Below is a small trained network, with its code and all its weights. Each question gives an input and a class and asks what happens when units are switched off, that is, made to give their printed mean instead of their output.

import numpy as np


def w(rows, s, z=0):
    codes = np.array(rows[::2]) - 128.0
    scale = np.full(codes.shape[1], s)
    scale[-1] = z or s
    return codes * scale


def f(y):
    return y / 2 * (1 + np.tanh(0.7978845608 * (y + 0.044715 * y**3)))


def log_softmax(a):
    a = a - a.max(-1, keepdims=True)
    return a - np.log(np.exp(a).sum(-1, keepdims=True))


def net(x, mask):
    res = np.array(x, float).reshape(1, 6) / 4 @ E
    y = f(res @ A[0][:, :-1].T + A[0][:, -1])
    res = res + np.where(mask, y, B[0][:, -1]) @ B[0][:, :-1]
    return log_softmax(res[-1] @ U[:, :-1].T + U[:, -1])


A, B = {}, {}
E = w([
[196,174,134,66,169,217,87,183,191,47,148,235],'x0',
[129,64,103,114,191,142,79,190,33,252,62,183],'x1',
[140,175,86,189,164,89,102,91,106,74,102,143],'x2',
[155,175,96,168,144,140,98,119,115,129,140,106],'x3',
[218,76,149,129,115,28,47,136,127,176,196,136],'x4',
[178,107,127,120,102,136,141,135,108,118,113,114],'x5',
],0.011)
A[0] = w([
[41,147,102,102,131,150,200,145,40,153,40,77,180],'n1',
[167,141,70,131,117,167,196,163,209,89,120,121,162],'n2',
[198,95,155,103,99,5,7,136,140,144,209,123,222],'n3',
[162,116,147,154,140,176,128,131,223,61,184,148,127],'n4',
[126,52,96,164,139,57,103,143,103,193,85,116,121],'n5',
[77,119,133,143,126,120,113,140,38,175,102,120,129],'n6',
[82,169,94,127,134,180,174,167,161,125,30,111,254],'n7',
[123,135,182,185,51,70,151,74,145,103,178,80,186],'n8',
[152,144,108,78,134,170,58,161,112,159,61,254,71],'n9',
[122,186,130,195,159,183,137,123,107,147,45,88,174],'n10',
[102,139,142,164,94,87,193,60,160,173,125,65,209],'n11',
[64,146,130,134,147,226,158,106,130,91,110,117,221],'n12',
[108,108,98,134,120,159,95,137,112,178,82,72,113],'n13',
[116,127,110,125,143,161,159,148,136,40,103,124,187],'n14',
[164,122,139,112,170,195,74,137,111,160,75,183,68],'n15',
[109,116,92,119,65,102,132,96,146,97,110,23,193],'n16',
[164,144,90,114,98,155,185,136,169,122,88,88,170],'n17',
[149,89,141,172,122,43,102,175,147,178,137,100,139],'n18',
[117,145,111,125,86,166,116,99,167,88,164,166,165],'n19',
[148,131,175,131,137,110,61,150,131,68,204,190,137],'n20',
],0.0096,0.0056)
B[0] = w([
[156,102,97,209,73,73,138,140,82,167,78,100,208],'n1',
[96,162,63,62,151,176,193,152,138,97,124,155,171],'n2',
[113,254,189,62,182,152,58,111,185,95,159,164,250],'n3',
[127,190,80,93,52,117,173,214,144,73,143,152,186],'n4',
[114,201,46,65,218,104,149,164,170,152,49,189,208],'n5',
[163,110,85,123,125,77,118,203,106,116,91,206,187],'n6',
[109,74,69,180,192,121,183,208,56,164,72,99,193],'n7',
[91,108,241,85,152,165,126,82,130,174,168,111,207],'n8',
[75,115,195,162,166,152,117,44,93,192,178,2,191],'n9',
[106,114,131,176,99,115,192,139,161,166,66,117,176],'n10',
[120,103,120,173,134,141,100,43,64,192,139,80,202],'n11',
[89,95,72,104,202,90,255,152,92,123,151,106,189],'n12',
[193,138,118,124,104,98,137,187,138,130,61,183,165],'n13',
[39,168,65,155,174,177,173,117,155,119,151,125,171],'n14',
[88,87,155,159,174,199,87,53,116,217,117,53,172],'n15',
[12,138,163,142,147,147,147,95,113,154,106,56,188],'n16',
[86,166,47,92,163,109,108,95,126,149,161,88,156],'n17',
[75,187,108,45,208,160,79,166,141,217,71,192,193],'n18',
[99,127,154,99,141,143,133,205,158,130,178,138,168],'n19',
[175,172,158,120,108,217,79,125,168,124,161,167,180],'n20',
],0.0079,0.022)
U = w([
[53,49,151,200,137,203,156,86,82,124,134,54,249],'0',
[75,181,54,59,159,142,148,211,156,92,90,218,186],'1',
[95,128,254,96,144,171,53,23,158,137,127,124,163],'2',
[191,167,199,80,36,192,114,158,225,17,166,221,12],'3',
[160,38,78,200,96,88,136,207,101,108,54,182,24],'4',
],0.0079,0.0016)

Each question gives the input, the list of numbers given to net, and the class t.
The units are the neurons (one row each of A and B). Each row of codes is followed by its name. A weight is (code - 128) times the scale printed after its matrix; where a second scale follows, it is the last column's (A, B and U).
mask holds one flag per neuron, in row order. A switched-off neuron (its flag False) gives its mean, the last column of its row in B, instead of its output. The means were averaged over made-up inputs and are rounded, as every weight is.
A unit's drop is (log p(t) with every unit on - log p(t) with that unit switched off) / (log p(t) with every unit on - log p(t) with every unit switched off).
The circuit of an input: a set's keep is (log p(t) with only the set's units on - log p(t) with every unit switched off) / (log p(t) with every unit on - log p(t) with every unit switched off). Starting from the 12 units with the biggest drops (on a tie, the unit counted first), units are removed one at a time, each time the one whose removal leaves the highest keep (on an exact tie, the one counted first), for as long as the keep stays at least 0.8.
circuit, biggest first: the units of the circuit, biggest drop first
k most important neurons: the k neurons with the biggest drops, biggest first
drop when u is switched off: that unit's drop, to one decimal
input [3,1,-4,8,-6,-4], class 0: most important neuron	[n5]
input [-7,1,4,-8,6,8], class 1: 3 most important neurons	[n5, n18, n9]
input [0,3,8,-3,-8,8], class 4: circuit, biggest first	[n1, n3]
input [-8,1,0,-1,-1,0], class 4: circuit, biggest first	[n6, n1]
input [-5,8,-2,3,0,-3], class 4: circuit, biggest first	[n1, n6]
input [-1,-8,-1,2,1,-2], class 2: 2 most important neurons	[n8, n7]
input [0,-6,0,-7,0,2], class 0: 2 most important neurons	[n3, n5]
input [1,5,-7,-1,-1,-6], class 0: 2 most important neurons	[n9, n15]
input [0,-2,-6,-8,-5,4], class 0: 4 most important neurons	[n5, n3, n18, n6]
input [-7,2,1,-3,-4,0], class 4: drop when n12 is switched off	0.0
input [0,-6,-2,1,3,-7], class 2: drop when n16 is switched off	0.1
input [0,-3,-6,2,5,-5], class 2: drop when n6 is switched off	0.1
input [0,-8,-7,-5,2,-3], class 2: drop when n8 is switched off	1.3
input [2,8,8,-4,1,0], class 2: circuit, biggest first	[n9]
